-417; 126; -261; -505; 41; -44; -13; 215; 34; -2; 843; 63; 16; 245; -505; -321; 72; 59; -63; 302; 51; 153; -381; -200; -82; 3; -74; 145; 44; 8; 65; 117 -> sagi
-65; -196; -216; 71; 33; 81; 10; 173; 92; 185; 54; -348; -45; 21; -308; -13; -54; 171; 62; 304; -76; 499; -277; -311; 97; -275; 65; -26; -172; 39; 8; -81 -> Suvi
-192; -14; -289; 151; -108; 172; 1; -241; -247; -285; -2; -286; -297; 210; -415; 276; 15; -73; -68; 150; -437; 220; -119; -111; -13; 169; 304; 14; -26; -276; -261; 136 -> zasi
129; 181; -198; 146; -15; 16; 74; -44; 203; -34; -29; 310; 68; -266; 131; -43; -99; 171; 102; 28; 448; -260; 67; -13; 17; 165; 65; 99; 235; -127; -107; 284 -> kige
-275; 60; -145; -172; 110; -7; 112; 213; -31; 33; 333; -387; -154; 226; -457; 143; 27; -128; -242; 114; 190; 57; -283; -124; 452; 298; 147; -29; 159; 23; -151; 52 -> kige
115; -4; -60; 129; 270; 106; 313; 285; -59; -101; 117; -405; 88; 226; -38; 245; -28; 158; -31; 293; -164; 358; 93; -251; 164; 60; -91; -57; -12; -197; -208; -136 -> Mib
-96; -190; -339; -96; 157; 43; 65; 590; 137; 94; 303; -393; 64; 223; -300; -136; 131; 115; -148; 468; -32; 358; 188; -380; -33; 14; 305; -51; -219; -25; -479; -28 -> Mib
-188; 132; -137; -375; 17; 307; 26; 62; -116; -65; 128; -66; -150; 384; -386; 21; -290; 28; -182; 18; 66; 116; -103; 9; 211; 580; 58; 71; -87; -354; -318; -137 -> pava
2; 31; -33; 141; 61; 29; -215; 60; 129; -52; -29; 13; 130; -189; 131; -13; 92; 61; -93; -219; 43; -118; 241; 46; 80; -38; 95; 67; 221; 100; -334; 155 -> zasi
91; 265; -258; -67; 109; 52; -119; -184; 219; 3; 107; -13; 12; -31; 14; 83; -5; 83; 52; 5; 394; -271; 129; -78; 71; -30; 55; 227; 290; -354; -143; 170 -> Suvi
37; 270; 62; -637; 13; 193; -143; -234; 143; -87; 148; -138; -119; 156; -384; 55; 272; -142; 75; -149; 30; 122; -397; -275; 114; 2; 17; 151; -30; -296; -46; -412 -> zasi
-46; -17; 105; -158; 79; 180; 3; 56; 113; 63; 248; -81; -98; 228; -590; -58; -123; -193; 351; 461; -233; 89; -249; -79; 177; 90; -58; -57; -107; 32; -44; -231 -> Suvi
-191; -80; -252; -427; -187; -87; -7; 50; -100; 194; 509; 73; -274; 466; -322; 7; 21; -259; -420; 197; -87; 79; -196; -202; 90; 220; 74; -93; 27; -237; 186; 210 -> zasi
-142; -199; -265; -375; -8; 74; -107; 78; 35; -11; 327; 15; 198; -7; -589; -34; 126; 8; -330; 243; -12; 356; -636; -143; 288; 261; -42; 15; 10; 75; -90; 218 -> kige
-98; 90; -151; -371; 229; -157; 260; 24; 87; 23; 648; -97; -117; 369; -439; -231; -77; 22; -156; 475; 207; 287; -93; -376; 98; 130; 81; 25; -138; -246; -36; -281 -> Zini
-46; 238; 127; 17; 5; 152; 54; -88; 35; -36; 52; 336; 37; -123; -33; 27; -88; 121; 67; -12; 191; -244; 151; 13; -61; 457; 83; 212; 255; -213; -23; 392 -> sagi
29; 298; 143; -60; -22; -182; 11; -148; 62; -28; 169; 178; 76; -389; 291; -39; 51; 195; -10; 58; 458; -130; 74; -230; -203; 70; -37; 171; 299; -19; 50; 316 -> zasi
-130; 92; 73; -330; 166; 146; 205; 412; -70; 77; 350; -491; 59; 317; -344; -136; 433; -82; 16; 336; 419; 118; 75; -129; 11; 249; 90; 153; -380; -10; -169; -255 -> Zof
58; 190; -19; -91; -81; 101; -231; -4; 78; -62; 25; 70; -52; -44; 58; -32; -15; -74; 43; 13; 282; -332; 278; 35; -37; 222; 137; 155; 125; -148; -259; 88 -> sagi
70; 123; -133; -42; 37; -147; 61; -56; 277; 4; 319; 215; -66; -328; 226; -127; 75; 152; -3; -49; 291; -342; 244; -89; 77; 133; 67; 157; 298; 33; 164; 247 -> Zof
-193; 209; -191; -113; 32; -1; -192; 73; 67; 55; 173; 133; 132; -116; 76; -75; 40; 107; -309; 15; 360; -258; 60; -165; -61; 209; 32; 292; 308; -247; -48; 386 -> Zof
-49; 143; -71; 99; -129; 42; -52; -27; 161; -13; 87; 468; 2; -200; 273; -125; 29; 84; -29; -358; 96; -281; 39; -105; 30; 243; 94; 56; 298; -202; -207; 374 -> zasi
-195; 212; -189; -300; 36; 37; -79; -75; 99; -9; -54; 176; -92; -173; 145; 12; 23; 164; 109; -36; 4; -431; 72; 72; -124; 257; 32; 179; 135; -159; -114; 515 -> Suvi
-2; 224; 0; -49; 59; 50; -167; 0; 92; 1; -38; -16; 85; -177; -24; 85; -31; 20; 91; 191; 335; -380; 183; 162; -109; 295; -5; 232; 246; -177; -63; 183 -> Mib
-235; 26; -225; -523; -19; 7; 118; 53; -69; 143; 537; -42; -212; 269; -376; -106; -105; 189; -288; 614; 50; 122; -92; -218; -107; 225; -36; 37; -126; -170; -31; -106 -> Suvi
-325; 53; 332; -395; 166; -131; -249; -101; 17; -16; 149; -327; -285; 55; -538; 71; -138; -270; -177; 327; -401; 150; -230; -365; 180; 101; 139; -2; 92; 168; 52; -191 -> Zof
-35; -11; 351; -190; -34; -4; -280; -36; -81; 111; 192; -165; -257; 223; -161; -122; 187; -218; -56; 328; -268; 344; 69; -217; 217; 151; -199; -69; -401; -155; -213; -81 -> pava
29; 169; 108; 163; 35; 22; 111; -70; 101; -14; 219; 62; 31; -214; 196; -5; 47; 87; 33; -125; 310; -358; 199; -47; 3; 263; 91; 219; 319; -242; -32; -97 -> Zini
-45; 161; 58; -37; 42; 97; 180; -53; 48; 67; -104; 169; -76; 8; 85; 92; -18; 53; 156; -113; 142; -260; 208; 112; -62; 342; 157; 96; 88; -237; -11; 437 -> Suvi
-381; 8; -399; -702; -101; -57; 34; -102; 97; 99; 329; 309; -246; 18; -357; -151; -144; 269; -356; 4; 73; 48; -243; 98; -123; 365; 183; 123; 52; -142; 225; 277 -> kige
20; 211; -128; -393; -54; -87; -220; -240; 138; -7; 228; 233; 74; -229; 55; -51; 81; 198; -182; 59; 532; -338; 3; 72; -121; 229; -97; 185; 244; -166; -106; 157 -> Mib
-128; -82; -204; -442; 56; -31; 142; -23; -2; 95; 600; -252; -277; 568; -624; 47; -138; -30; 122; 590; -93; 116; -94; -121; -127; -102; 56; -118; -119; -41; 69; -336 -> Mib
62; 191; -228; 51; -51; 14; -165; -131; 168; -114; -23; 249; 182; -357; 198; 43; -18; 147; -16; 89; 274; -407; -88; -144; -126; 6; -97; 153; 388; -139; -99; 126 -> Zof
-95; 243; -216; -99; 153; -19; -52; -106; 151; -13; -56; 77; 51; -68; 151; 37; -83; 229; 33; -98; 347; -266; -8; -130; -18; -35; -16; 147; 228; -159; -100; 223 -> Zof
-132; 120; -44; -229; 371; 86; 118; -165; 165; 91; -109; -304; -99; 269; -623; 402; -266; 104; 350; 595; -324; -42; -166; -2; -6; -143; -141; -63; 124; -83; 83; -396 -> Zini
70; -124; -73; -286; 99; -97; 82; 151; -41; -85; 374; -197; 71; 47; -293; -174; 86; -133; -523; 243; 14; 563; -354; -390; 362; 134; 6; -7; -195; 2; -19; -184 -> Suvi
-9; 116; 61; -169; 113; 136; -111; -164; 103; 3; -181; -33; 47; -46; -84; 340; -95; 89; -96; -13; 21; -266; 173; 219; 82; 374; 15; 76; 340; -229; -205; 31 -> Zini
-224; 69; 247; -545; 26; -51; 26; -49; 101; 83; 608; 57; -190; 31; -212; -352; 115; -40; -206; -105; 87; 86; -229; -227; 137; 283; 68; 151; -81; -149; 62; -359 -> Suvi
236; 49; -124; 104; -72; 15; -155; -101; 204; -44; 4; 140; -109; -142; 153; 125; -51; -45; -74; -4; -46; -312; 440; 55; 48; -23; 94; 30; 336; -37; 28; 77 -> Zof
-4; 98; -415; -394; -111; -34; -269; 66; 38; -17; 359; -68; -98; 312; -278; -75; -203; -59; -196; 125; 48; 264; -221; -180; 118; -344; -61; -61; 120; 29; -52; 17 -> Zini
-297; 144; 78; -198; 131; -87; -17; -18; 125; 38; 131; 289; 267; -412; -293; -118; -19; 191; -286; 276; 272; -75; -224; -280; -178; 447; 112; 210; 248; -36; -79; 326 -> pava
-219; -57; 93; -58; -124; -343; 310; -70; -59; 83; 446; 68; -205; -182; 33; -234; -17; 130; -47; 176; 205; 96; -147; -146; -251; 104; 117; -26; -50; 103; 341; -38 -> Zini
-30; 219; -92; -69; 200; 20; 32; 2; 254; -13; 109; 300; 241; -222; 277; -172; 91; 242; -85; -327; 500; -355; 286; 76; -10; 357; 50; 277; 197; -336; -252; 192 -> pava
-183; 41; 58; -342; 151; -251; -19; -186; 103; 39; 325; -234; -31; -6; -155; 103; -28; 172; -73; 409; 187; 280; -572; -561; 135; -67; -170; -136; 84; -121; -268; -169 -> kige
173; 7; -73; 142; -117; -70; -154; -102; 6; 4; 214; 204; -98; -218; 466; -124; -182; 157; -196; -113; 183; -158; 348; -104; 45; 45; -27; 202; 194; -113; 129; 158 -> sagi
-251; 27; -207; -325; -36; -68; -210; 164; 168; 207; 899; -345; -159; 213; -355; -214; 389; -72; -410; 138; 416; 105; -158; -304; 409; 121; 15; 130; 93; -212; -140; -241 -> Zof
-93; -67; -25; -392; 179; -138; -268; 173; 332; 41; 263; -420; -141; -81; -228; -69; 121; 129; 202; 619; -124; 126; 165; -73; 107; -50; -69; -135; -157; 239; -471; -286 -> sagi
-406; 54; 47; -655; 163; 20; -35; -84; -130; -93; 474; -201; -118; 361; -119; -155; -9; -29; 2; -380; -17; 36; -64; -203; -181; 159; 280; 272; -126; -216; -101; 39 -> pava
-36; 134; 170; 186; -47; 57; 16; 79; 35; 170; 225; 284; 39; -141; 220; -100; -126; 233; -99; -47; 353; -272; 339; -45; -106; 311; 37; 188; 304; -187; -36; 228 -> Mib
-47; -17; 204; -380; -34; 42; -26; -38; 54; 30; 228; 90; -10; 160; -456; -86; 160; -193; -228; 24; -37; 196; -328; -360; 80; 53; 120; -135; -108; 52; -200; -308 -> pava
-211; 260; 205; -522; 24; 10; -155; -192; -113; 106; 415; -283; -322; 335; -496; -8; 332; -214; 32; 330; -38; 126; -338; -499; 96; -54; -80; 113; -174; -109; 39; -92 -> zasi
-10; 41; -190; 94; 70; -49; -3; 54; 174; -18; 122; 40; 65; -212; 237; -8; -9; 82; 120; -72; 145; -288; 118; -107; 12; 100; 56; 109; 218; -111; -104; 234 -> pava
58; 247; -115; -292; 72; -9; -33; -71; 148; -91; 122; 188; 115; -143; 33; 25; 87; 70; -142; -113; 376; -285; 35; -7; 23; 332; 49; 186; 283; -228; -95; 279 -> Mib
-272; -162; 608; -90; -18; -35; -261; -199; -224; -8; 379; -225; -201; -44; -218; 40; -84; -114; -333; 113; -548; 352; -233; -426; 137; 343; 16; 101; 92; -147; 12; -188 -> Mib
16; 242; 96; 351; 213; 55; 211; -44; 68; -104; -110; 128; 89; -229; 172; 107; -81; 150; -21; -312; 88; -78; 241; -22; 128; 165; 160; 191; 358; -148; -5; 458 -> Suvi
-9; 132; -12; -14; 15; 38; -107; 28; 115; 32; 21; 99; -22; -102; 301; -27; -14; 150; 219; -3; 104; -236; 191; -155; -127; 198; 22; 134; 101; -302; -218; 348 -> Mib
-43; 158; 55; 267; 137; -34; 94; 0; 33; 15; 121; 162; 232; -389; 75; -30; 39; 227; -111; 142; 340; -82; -73; -158; 79; 210; -115; 268; 286; -73; 93; 359 -> kige
-115; 311; -59; -116; 122; 44; -161; -72; -24; -110; -121; -23; 121; -105; -79; 109; -113; -37; -21; 99; 244; -282; -58; -123; -89; 164; 12; 233; 226; -159; -133; 233 -> pava
-78; -357; -493; 11; -92; 8; 29; 145; 233; 163; 207; 58; -194; 17; -517; -78; 166; 97; -7; 671; -229; 26; 90; -192; 4; 167; 350; -187; -221; 135; -279; 270 -> sagi
21; 91; 2; -309; -16; 6; -187; -189; 287; 86; 192; 151; -74; -60; -81; -7; -15; 55; -8; 73; 360; -376; 201; 32; 34; 253; 102; 45; 231; -83; -212; -52 -> Zof
-203; -32; 99; -339; 49; 85; -131; 23; -58; 249; 305; -279; 18; 370; -154; 182; 247; 12; -142; 130; -16; 141; -150; 16; 60; 55; -351; 0; -79; -366; -72; -224 -> pava
